[ 15   1   6  -4   4  -4  14  -2   0  -5   2  -3   2  -3  11 -11  -3  -2
  17   7   0  -8  -2   1   3   3  -1  -5   4  -2   0   6   3  -2  -3  -4
  -1  -1  15   2   3  11  -6  -1   0]
0
[ 1  1  5  6  6 -3 21 -4  8 -7 -3  7 -3  1 -7 -4  0  4 -2 -8 -5 -3  3 -9
 -3  2 -4  3 -4  6  1 -8  0 -2  1  3  0  2  7 -5  0 -7 -4 -2 11]
2
[  7   4  -1   2   5   5   0  -4  16   9   1   2  -3  -1  -9   5   1   1
   2  -4   0  -1  -3  -6  12  11  -4  -2   0   1   4  -7  -3  -3  11   8
  -5 -11  -1  -3  -6  -5  -2 -11   6]
2
[ -8   0   3   1   3  -6   3   0 -14 -28   1  -5  -6  -5  13  -5  -9  -4
  -5   4  -3   1   4   3   0 -12  -5   3  -5   2  -2  -2   6  -6   5   1
  -8   3  23  -7  -4   6  -2   3  -5]
1
[ 1  5 -2 10  9  8  9 -1  1  1 -4 -2  4  4  6 10 -5  4 -8  1 -7  2  2 -2
 -4 -1 -6  8  1  0  6  2  4  5  0 -3 -7  0  8 -8 -4  1  2 -6 -2]
0
[-15   7  -1   0   8  -1 -16   0  -2 -23   4   4  -1  -7   3   5  -9  -3
 -15  -2  -2  -3   4   1  -5 -10   1   4  -7   1   1  -3   2  -6  -6   2
 -13   5   4 -16  -7  10   1  -6  -5]
1
[-16   4  -3   5   4  -6   5  -3  -5 -19  -1  -4  -1  -4  11   0  -5  -6
 -11   0  -3  -4  11  -5  -2 -11  -2  11  -4   3  -3  -1  13  -2   0   2
  -7   5  27  -9  -1  -6   5   1   3]
1
[ -1   9  -6  12  -2   8   6   3  -2  14  -2  -1   0  -2   9   9  -1   5
  -1  -3   4   5   2  -3   0   1   1   1   4  -1   1   1   7  10  -2  -1
   1   5   1 -10  -3  -3   3  -6  -4]
0
[-15   6   0   0   0   1 -19   1 -11 -20  -1   0  -2  -3   9   7  -6  -1
  -7   2   1   0   8   1  -5  -9   2   8  -8   6  -5  -3  11   2  -9   4
 -15   0  11 -20   2  13   3  -6  -8]
1
[ 11   6   6  16  -1 -11  47  -3  12  -2 -11  -1   6  10   7  -9  -4  14
  14  -6  -6  -7  -2  -9 -12  -1  -4   2   3   4  -2  -6  -4  -7   3  -3
  10   2  31  -8 -15 -14 -10   4   9]
3
[  1  -4  -2   6  -4 -10  35  -1   3  -3  -2  -7   4   1   3   0  -4   2
   5  -2   0  -4  -3 -18  -3   4  -4   4   9   1   7  -1  -3  -4   5  -7
   3   3  21   9   0 -14  -4   8   6]
3
[  1   0   7  -1  -6  -4   0  -3  -7 -17   4  -7   3  -1  14  -2  -9   0
  -1   7  -2  -6   3   0   2   4   0   1  -1   0  -2   0   6  -5  -4  -2
 -13   2  33  -9  -4   6   4  -7  -6]
1
[  0  -1   1  12  -2   3  22  -3   0  -4  -1  -2   0   1  20  -4  -4   7
  -5   1   8   0   1   2  -9  -2   1  -3  -1   0   3   0   2   6  -4  -4
   4   5   2 -14   0   3  -5  -2  -3]
0
[ -6  -3  -5  10   4 -16  17  -4   3  -3  -9   1  -1  -3  -6   5   1   0
  -6  -2  -5  -2   6 -11  -8  -9  -4  12   0   2   3  -1   4  -5   6   9
  -6   4  12   6   0 -11   1   6   5]
3
[-2  1 -4  9 -1 16  5  1 -1 13 -1  1 -1 -4  6  7 -3  8  0  2 10  4  2  2
  1  7 -3 -1  0 -6 -3  5  6 10 -3 -2 -3  0 -2 -6  3  3  5 -6 -3]
0
[ 6  3  6 -1 -7 -1  2  1  8  1  3 10  7  1 -6 -2  6 -2  6 -5  0  1 -1  0
  0  2 -2 -1  3 28  7 -2 -1 -6  4  0  9  3 -9  4 -1  1 -3  1  5]
2
[  5 -10   7   4  -2 -13  46  -2   0 -13 -10  -5   5   6   3  -4  -4   5
   6   1  -4  -6   0  -3 -11   0  -6   3   3   5   3  -1  -7  -4   4   6
  10   2  16   1  -3  -7 -15  11   1]
3
[  1   1  -2   5   0 -13  37   0   0   0  -3  -6   3   6   5  -9   0   5
   7   2  -2  -1  -1  -4  -2   4  -4   3   7   3   3   2  -2   1   5   1
   9   3  23   7  -3 -10  -2  11   2]
3
[ 14  -1   7  -3  -1   2  16   0  -7 -17   3   2   4   2   7  -5   0   3
  12  -1   9  -5  -2   7  -2   7   2  -2   4 -14   0   1   2  -1  -4  -6
   2   2   7   0   3  17  -6   3  -4]
0
[ -2  11  11  19   2  13  17   6  20 -18  -5  19   0   1   9   1 -11  12
  -7  -5   3  -6  11   3 -18   8   2  -5  -9  -3   1 -14   2  -1 -15  -2
 -11   4 -15 -37   3  20  -8 -28   4]
2
[  8   3   4   4   1   0  18  -3  27  -9  -3  10  -2  -3  -8   3  -1  -4
   5  -8   3  -2  -6  -7  -3   8  -2  -3  -1  -3   2 -17  -3  -1  -1   1
   4  -1  -4  -6  -1  -2  -8 -10  13]
2
[ -1  -3   9  14  -6 -17  47   3   7 -19 -15   7   6   3   9 -12  -9  22
  -3   2   7  -3  11  -1 -29  -5   3   2  -5   1   1 -10  -6   4   0  -6
  18   9  -2 -18   0   0 -13   9   2]
2
[ 26   1  15   0  -5   6  22   0   1   5   3   2   3   3   8 -12  -1   4
  34   5   5  -5  -2   6   2  13   5 -15   4  -3   2  -2   0  -1  -8  -5
   6  -4   3  -6  -2  10  -5   0  -1]
0
[  0  -2  -1  12   1   9   9   0   1  10  -3   0   1   7   6   6  -8   5
  -5   9   3  -2   0   2  -3   5  20  -2  -1  -6   3   0  -5   8  -4   2
   2   1  -2 -12  -1   1   2  -4   0]
0
[ -6   8  -3  19   1  10  13   0   4   5  -7   1  -2   3   9  11  -3   6
  -7  -3   1  -1   6   9   1   3  -1   2   1  -2   4   1   2  10  -4  -2
   1   6  17 -10   2   0   1  -9  -2]
0
[  6   1  10   1   6  -5  21   4   1 -27  -2  -3   1   1   9  -6  -7   4
   3   0   2 -10  10   0  -9  -1  -1  -4  -5  -3   1  -9   4  -9  -3  -4
  -3   1  10 -13   0   8  -9  -6   0]
1
